Below is a small trained network, with its code and all its weights. Each question gives an input and a target symbol and asks what happens when units are switched off, that is, made to give their printed mean instead of their output.

import numpy as np


def w(rows, s, z=0):
    codes = np.array(rows[::2]) - 128.0
    scale = np.full(codes.shape[1], s)
    scale[-1] = z or s
    return codes * scale


def norm(h):
    return h / np.sqrt((h * h).mean(-1, keepdims=True) + 1e-5)


def f(y):
    return np.maximum(y, 0)


def softmax(a):
    e = np.exp(a - a.max(-1, keepdims=True))
    return e / e.sum(-1, keepdims=True)


def log_softmax(a):
    a = a - a.max(-1, keepdims=True)
    return a - np.log(np.exp(a).sum(-1, keepdims=True))


def net(x, mask):
    ids = ['δζθλμπφψ'.index(c) for c in x.split()]
    T = len(ids)
    res = E[ids] + P[:T]
    r = norm(res)
    for j in range(2):
        rows = slice(4 * j, 4 * j + 4)
        q, k, v = (r @ M[0][rows].T for M in (Q, K, V))
        z = softmax(np.where(np.tri(T) > 0, q @ k.T / 4**0.5, -1e9)) @ v
        o = O[0][rows]
        res = res + np.where(mask[j], z, o[:, -1]) @ o[:, :-1]
    y = f(norm(res) @ A[0][:, :-1].T + A[0][:, -1])
    res = res + np.where(mask[2:10], y, B[0][:, -1]) @ B[0][:, :-1]
    return log_softmax(norm(res)[-1] @ U[:, :-1].T + U[:, -1])


Q, K, V, O, A, B = {}, {}, {}, {}, {}, {}
E = w([
[183,118,111],'δ',
[203,99,112],'ζ',
[224,151,126],'θ',
[253,105,95],'λ',
[182,150,130],'μ',
[211,166,133],'π',
[211,30,71],'φ',
[178,167,141],'ψ',
],0.0058)
P = w([
[84,121,152],'0',
[123,119,166],'1',
[114,163,86],'2',
[252,139,160],'3',
[129,124,155],'4',
[115,152,101],'5',
[231,146,154],'6',
[116,129,146],'7',
[115,149,113],'8',
[201,155,145],'9',
],0.013)
Q[0] = w([
[92,73,156],'head 1',
[100,141,81],'head 1',
[96,146,31],'head 1',
[93,161,68],'head 1',
[23,149,24],'head 2',
[166,126,224],'head 2',
[133,139,5],'head 2',
[92,138,110],'head 2',
],0.019)
K[0] = w([
[148,232,144],'head 1',
[3,173,125],'head 1',
[21,128,178],'head 1',
[50,145,184],'head 1',
[73,58,104],'head 2',
[176,168,132],'head 2',
[42,112,142],'head 2',
[121,63,114],'head 2',
],0.014)
V[0] = w([
[80,190,184],'head 1',
[105,99,88],'head 1',
[52,119,2],'head 1',
[69,20,7],'head 1',
[103,193,188],'head 2',
[159,156,66],'head 2',
[108,113,96],'head 2',
[201,2,102],'head 2',
],0.0083)
O[0] = w([
[129,172,170,91],'head 1',
[177,101,153,102],'head 1',
[194,105,167,1],'head 1',
[254,63,93,69],'head 1',
[139,123,191,130],'head 2',
[117,64,128,106],'head 2',
[170,130,116,96],'head 2',
[48,119,46,200],'head 2',
],0.0082,0.0073)
A[0] = w([
[101,166,189,219],'neuron 1',
[98,61,167,146],'neuron 2',
[103,77,120,209],'neuron 3',
[156,106,169,107],'neuron 4',
[99,112,248,243],'neuron 5',
[126,68,127,83],'neuron 6',
[133,151,96,147],'neuron 7',
[99,131,142,254],'neuron 8',
],0.017,0.0024)
B[0] = w([
[188,175,150,223],'neuron 1',
[60,144,188,143],'neuron 2',
[168,121,121,201],'neuron 3',
[93,166,130,134],'neuron 4',
[128,33,249,185],'neuron 5',
[195,110,167,143],'neuron 6',
[109,129,156,253],'neuron 7',
[102,78,146,226],'neuron 8',
],0.015,0.0049)
U = w([
[212,186,154,153],'δ',
[109,192,27,147],'ζ',
[117,134,182,107],'θ',
[64,29,72,152],'λ',
[180,87,171,25],'μ',
[136,118,182,67],'π',
[246,25,78,255],'φ',
[184,149,178,37],'ψ',
],0.011,0.0022)

Each question gives the input, a string of symbols that net reads in full, and the target symbol t.
The units are the heads (4 rows each of Q, K, V and O) and the neurons (one row each of A and B). Each row of codes is followed by its name. A weight is (code - 128) times the scale printed after its matrix; where a second scale follows, it is the last column's (O, A, B and U).
mask holds one flag per unit, heads first, then neurons. A switched-off unit (its flag False) gives its mean, the last column of its rows in O or B, instead of its output. The means were averaged over made-up inputs and are rounded, as every weight is.
A unit's drop is (log p(t) with every unit on - log p(t) with that unit switched off) / (log p(t) with every unit on - log p(t) with every unit switched off).
The circuit of an input: a set's keep is (log p(t) with only the set's units on - log p(t) with every unit switched off) / (log p(t) with every unit on - log p(t) with every unit switched off). Starting from all 10 units, units are removed one at a time, each time the one whose removal leaves the highest keep (on an exact tie, the one counted first), for as long as the keep stays at least 0.8.
circuit, biggest first: the units of the circuit, biggest drop first
most important unit: the unit with the biggest drop
top k neurons: the k neurons with the biggest drops, biggest first
heads that matter: for each layer, one digit per head in row order, 1 if its drop is at least 0.15 and else 0, layers parted by /
drop when u is switched off: that unit's drop, to one decimal
input δ ζ ζ λ δ λ λ ζ ζ ζ, target λ: heads that matter => 01
input ζ δ θ ζ ζ δ ζ ζ φ λ, target φ: heads that matter => 11
input θ λ φ, target θ: heads that matter => 11
input ζ λ ψ φ ζ φ θ, target φ: circuit, biggest first => (head 1; neuron 1)
input δ φ ζ μ λ ζ, target δ: circuit, biggest first => (head 1; neuron 5)
input φ λ ζ θ δ δ ζ, target λ: most important unit => head 2
input φ ζ ζ, target φ: heads that matter => 10
input ζ ζ ζ ζ ζ φ ζ φ μ, target ζ: circuit, biggest first => (neuron 5; head 1; neuron 8; neuron 1)
input ζ ζ ζ π π φ ζ λ π, target ζ: heads that matter => 10
input ψ φ ζ π, target φ: heads that matter => 11
input ζ ζ ψ ζ λ ζ λ λ λ θ, target ζ: heads that matter => 00
input ζ π δ λ θ φ λ θ μ, target ζ: top 2 neurons => (neuron 5; neuron 1)
input φ δ λ, target φ: heads that matter => 10
input ζ ζ λ θ λ ζ φ δ ζ δ, target λ: heads that matter => 01
input ζ ζ φ, target ζ: circuit, biggest first => (neuron 5)
input ζ δ θ θ λ λ ζ φ ζ δ, target φ: heads that matter => 11
input ψ δ λ ζ μ φ ζ, target φ: circuit, biggest first => (neuron 1; head 2; neuron 5)
input δ λ φ, target δ: circuit, biggest first => (head 2; head 1)
input φ ζ ζ ζ λ π, target φ: heads that matter => 10
input ζ μ λ μ δ θ ζ λ ψ, target ζ: top 4 neurons => (neuron 5; neuron 1; neuron 8; neuron 2)
input ζ φ ψ ζ θ ψ ζ λ ψ, target ζ: heads that matter => 11
input φ ζ δ θ ζ μ δ λ μ, target φ: heads that matter => 10
input ζ ζ ζ π λ φ ψ λ, target λ: heads that matter => 00
input ζ ψ δ λ μ δ ζ φ λ θ, target φ: circuit, biggest first => (head 1)
input μ ζ ζ λ λ, target λ: heads that matter => 01
input ζ ζ λ λ, target ζ: top 4 neurons => (neuron 5; neuron 8; neuron 1; neuron 3)
input δ ζ λ, target δ: circuit, biggest first => (head 2)
input φ φ μ δ ψ φ, target φ: drop when neuron 3 is switched off => 0.0
input δ ζ π θ π φ, target δ: drop when head 1 is switched off => 0.6
input φ θ θ λ μ ψ, target φ: drop when neuron 5 is switched off => 0.0
